Here is a tiny trained network, its code and every weight. The questions are about switching its units off for an input and a class, where a switched-off unit gives its printed mean instead of its output.

import numpy as np


def w(rows, s, z=0):
    codes = np.array(rows[::2]) - 128.0
    scale = np.full(codes.shape[1], s)
    scale[-1] = z or s
    return codes * scale


def norm(h):
    return h / np.sqrt((h * h).mean(-1, keepdims=True) + 1e-5)


def f(y):
    return y / 2 * (1 + np.tanh(0.7978845608 * (y + 0.044715 * y**3)))


def log_softmax(a):
    a = a - a.max(-1, keepdims=True)
    return a - np.log(np.exp(a).sum(-1, keepdims=True))


def net(x, mask):
    res = np.array(x, float).reshape(1, 6) / 4 @ E
    u = 0
    for l in range(2):
        y = f(norm(res) @ A[l][:, :-1].T + A[l][:, -1])
        res = res + np.where(mask[u : u + 16], y, B[l][:, -1]) @ B[l][:, :-1]
        u += 16
    return log_softmax(norm(res)[-1] @ U[:, :-1].T + U[:, -1])


A, B = {}, {}
E = w([
[175,197,51,135,60],'x0',
[33,76,147,255,30],'x1',
[33,174,176,65,62],'x2',
[157,58,152,78,64],'x3',
[202,186,254,165,85],'x4',
[131,126,129,127,128],'x5',
],0.004)
A[0] = w([
[158,168,195,131,140,70],'L0N1',
[184,41,136,109,96,24],'L0N2',
[83,200,133,163,168,74],'L0N3',
[32,186,167,111,76,85],'L0N4',
[184,163,98,194,169,101],'L0N5',
[59,100,99,97,88,88],'L0N6',
[86,80,187,129,201,184],'L0N7',
[178,127,69,137,55,167],'L0N8',
[178,54,96,249,142,73],'L0N9',
[105,88,79,82,135,90],'L0N10',
[181,132,118,111,177,105],'L0N11',
[146,79,156,147,180,57],'L0N12',
[154,122,135,85,198,6],'L0N13',
[153,192,54,147,87,74],'L0N14',
[122,177,146,206,223,87],'L0N15',
[105,191,92,177,195,89],'L0N16',
],0.011,0.0021)
B[0] = w([
[160,147,91,183,114,177],'L0N1',
[198,68,169,74,103,163],'L0N2',
[162,80,144,90,97,168],'L0N3',
[111,107,169,66,186,235],'L0N4',
[99,110,149,81,75,212],'L0N5',
[154,144,129,136,192,199],'L0N6',
[106,154,19,120,2,215],'L0N7',
[79,93,125,112,96,204],'L0N8',
[66,174,185,79,215,254],'L0N9',
[175,78,115,170,184,194],'L0N10',
[67,223,149,116,156,196],'L0N11',
[58,121,117,104,58,153],'L0N12',
[120,167,108,126,149,185],'L0N13',
[70,117,80,128,63,192],'L0N14',
[164,98,158,111,88,205],'L0N15',
[200,18,148,99,148,195],'L0N16',
],0.0084,0.0044)
A[1] = w([
[113,167,172,90,92,88],'L1N1',
[163,148,67,189,52,73],'L1N2',
[175,84,93,201,208,87],'L1N3',
[197,36,157,90,133,136],'L1N4',
[173,160,201,135,85,127],'L1N5',
[134,176,89,48,125,108],'L1N6',
[173,99,173,80,136,98],'L1N7',
[104,181,233,136,103,166],'L1N8',
[35,43,211,255,143,153],'L1N9',
[221,15,111,102,117,221],'L1N10',
[174,176,84,148,149,252],'L1N11',
[189,194,116,103,185,86],'L1N12',
[125,148,139,119,59,155],'L1N13',
[85,171,144,97,177,110],'L1N14',
[207,171,235,252,103,66],'L1N15',
[64,154,82,120,129,102],'L1N16',
],0.01,0.0029)
B[1] = w([
[141,72,134,148,153,210],'L1N1',
[69,88,102,105,157,130],'L1N2',
[89,81,118,168,188,154],'L1N3',
[154,166,201,194,115,221],'L1N4',
[122,67,145,151,196,195],'L1N5',
[129,125,169,138,115,254],'L1N6',
[100,115,214,148,120,196],'L1N7',
[86,121,71,103,164,247],'L1N8',
[183,254,103,111,103,232],'L1N9',
[91,141,164,197,85,251],'L1N10',
[84,175,126,185,105,169],'L1N11',
[84,201,118,120,118,191],'L1N12',
[95,107,91,149,109,188],'L1N13',
[93,108,207,107,156,219],'L1N14',
[102,110,72,187,177,169],'L1N15',
[139,83,161,145,100,189],'L1N16',
],0.0081,0.0043)
U = w([
[69,131,150,129,100,255],'0',
[103,228,129,83,117,122],'1',
[75,104,187,71,136,126],'2',
[93,98,80,110,24,120],'3',
[137,106,203,187,75,114],'4',
[113,92,78,194,177,117],'5',
[185,139,115,153,93,41],'6',
[248,172,93,145,100,28],'7',
],0.016,0.0082)

Each question gives the input, the list of numbers given to net, and the class t.
The units are the neurons (one row each of A and B). Each row of codes is followed by its name. A weight is (code - 128) times the scale printed after its matrix; where a second scale follows, it is the last column's (A, B and U).
mask holds one flag per neuron, layer by layer. A switched-off neuron (its flag False) gives its mean, the last column of its row in B, instead of its output. The means were averaged over made-up inputs and are rounded, as every weight is.
A unit's drop is (log p(t) with every unit on - log p(t) with that unit switched off) / (log p(t) with every unit on - log p(t) with every unit switched off).
The circuit of an input: a set's keep is (log p(t) with only the set's units on - log p(t) with every unit switched off) / (log p(t) with every unit on - log p(t) with every unit switched off). Starting from the 12 units with the biggest drops (on a tie, the unit counted first), units are removed one at a time, each time the one whose removal leaves the highest keep (on an exact tie, the one counted first), for as long as the keep stays at least 0.8.
units of the circuit, in order: the units of the circuit, biggest drop first
most important unit: the unit with the biggest drop
k most important neurons: the k neurons with the biggest drops, biggest first
top k neurons in layer l: the k neurons of layer l with the biggest drops, biggest first
input [-6,7,-3,-7,4,-6], class 1: most important unit -> L1N9
input [7,7,-5,-4,6,-2], class 1: 3 most important neurons -> (L1N9 L0N9 L0N7)
input [7,-2,-4,-7,7,1], class 3: units of the circuit, in order -> (L0N14 L0N5)
input [-3,-8,-5,-4,-7,4], class 1: units of the circuit, in order -> (L0N11 L1N12)
input [0,-4,-7,-1,6,3], class 2: units of the circuit, in order -> (L0N5 L1N9)
input [7,1,3,7,3,-5], class 3: units of the circuit, in order -> (L0N9 L1N13)
input [-7,-2,5,3,-5,4], class 3: top 2 neurons in layer 0 -> (L0N7 L0N9)
input [-3,7,-8,0,6,6], class 2: 2 most important neurons -> (L0N9 L0N10)
input [1,3,2,-5,-6,4], class 5: units of the circuit, in order -> (L0N6 L0N10)
input [8,-3,5,8,0,-4], class 3: 4 most important neurons -> (L0N14 L0N16 L0N9 L0N8)
input [-1,-4,3,-7,-7,5], class 4: units of the circuit, in order -> (L0N16 L1N10 L1N4 L0N9)
input [-2,7,-4,-4,8,-6], class 5: top 2 neurons in layer 1 -> (L1N15 L1N5)
input [7,-5,-4,8,-3,6], class 4: 2 most important neurons -> (L0N2 L0N7)
input [-6,-3,-4,-8,3,-4], class 4: top 2 neurons in layer 0 -> (L0N16 L0N15)
input [-6,-3,6,1,8,2], class 5: top 2 neurons in layer 0 -> (L0N1 L0N9)
input [3,3,1,-4,-2,-2], class 4: units of the circuit, in order -> (L0N16 L1N4)
input [-7,7,-3,-7,1,-1], class 1: units of the circuit, in order -> (L1N9)
input [-1,7,7,6,-1,2], class 1: units of the circuit, in order -> (L1N9 L0N5 L0N6)
input [5,-5,-7,1,-6,2], class 2: 3 most important neurons -> (L0N11 L0N7 L1N9)
input [6,-8,-7,1,-5,-6], class 1: units of the circuit, in order -> (L0N11)
input [8,7,5,3,5,2], class 3: top 2 neurons in layer 0 -> (L0N9 L0N11)
input [6,3,-6,-6,7,4], class 5: top 2 neurons in layer 0 -> (L0N4 L0N1)
input [0,4,6,7,-6,2], class 4: 2 most important neurons -> (L0N9 L0N11)
input [7,3,-8,-1,-8,1], class 2: 2 most important neurons -> (L0N9 L0N7)
input [-8,-5,-4,6,1,1], class 3: 2 most important neurons -> (L0N7 L0N12)
input [2,0,-8,2,8,4], class 2: top 2 neurons in layer 0 -> (L0N9 L0N5)
input [8,6,8,8,7,-5], class 2: units of the circuit, in order -> (L0N4)
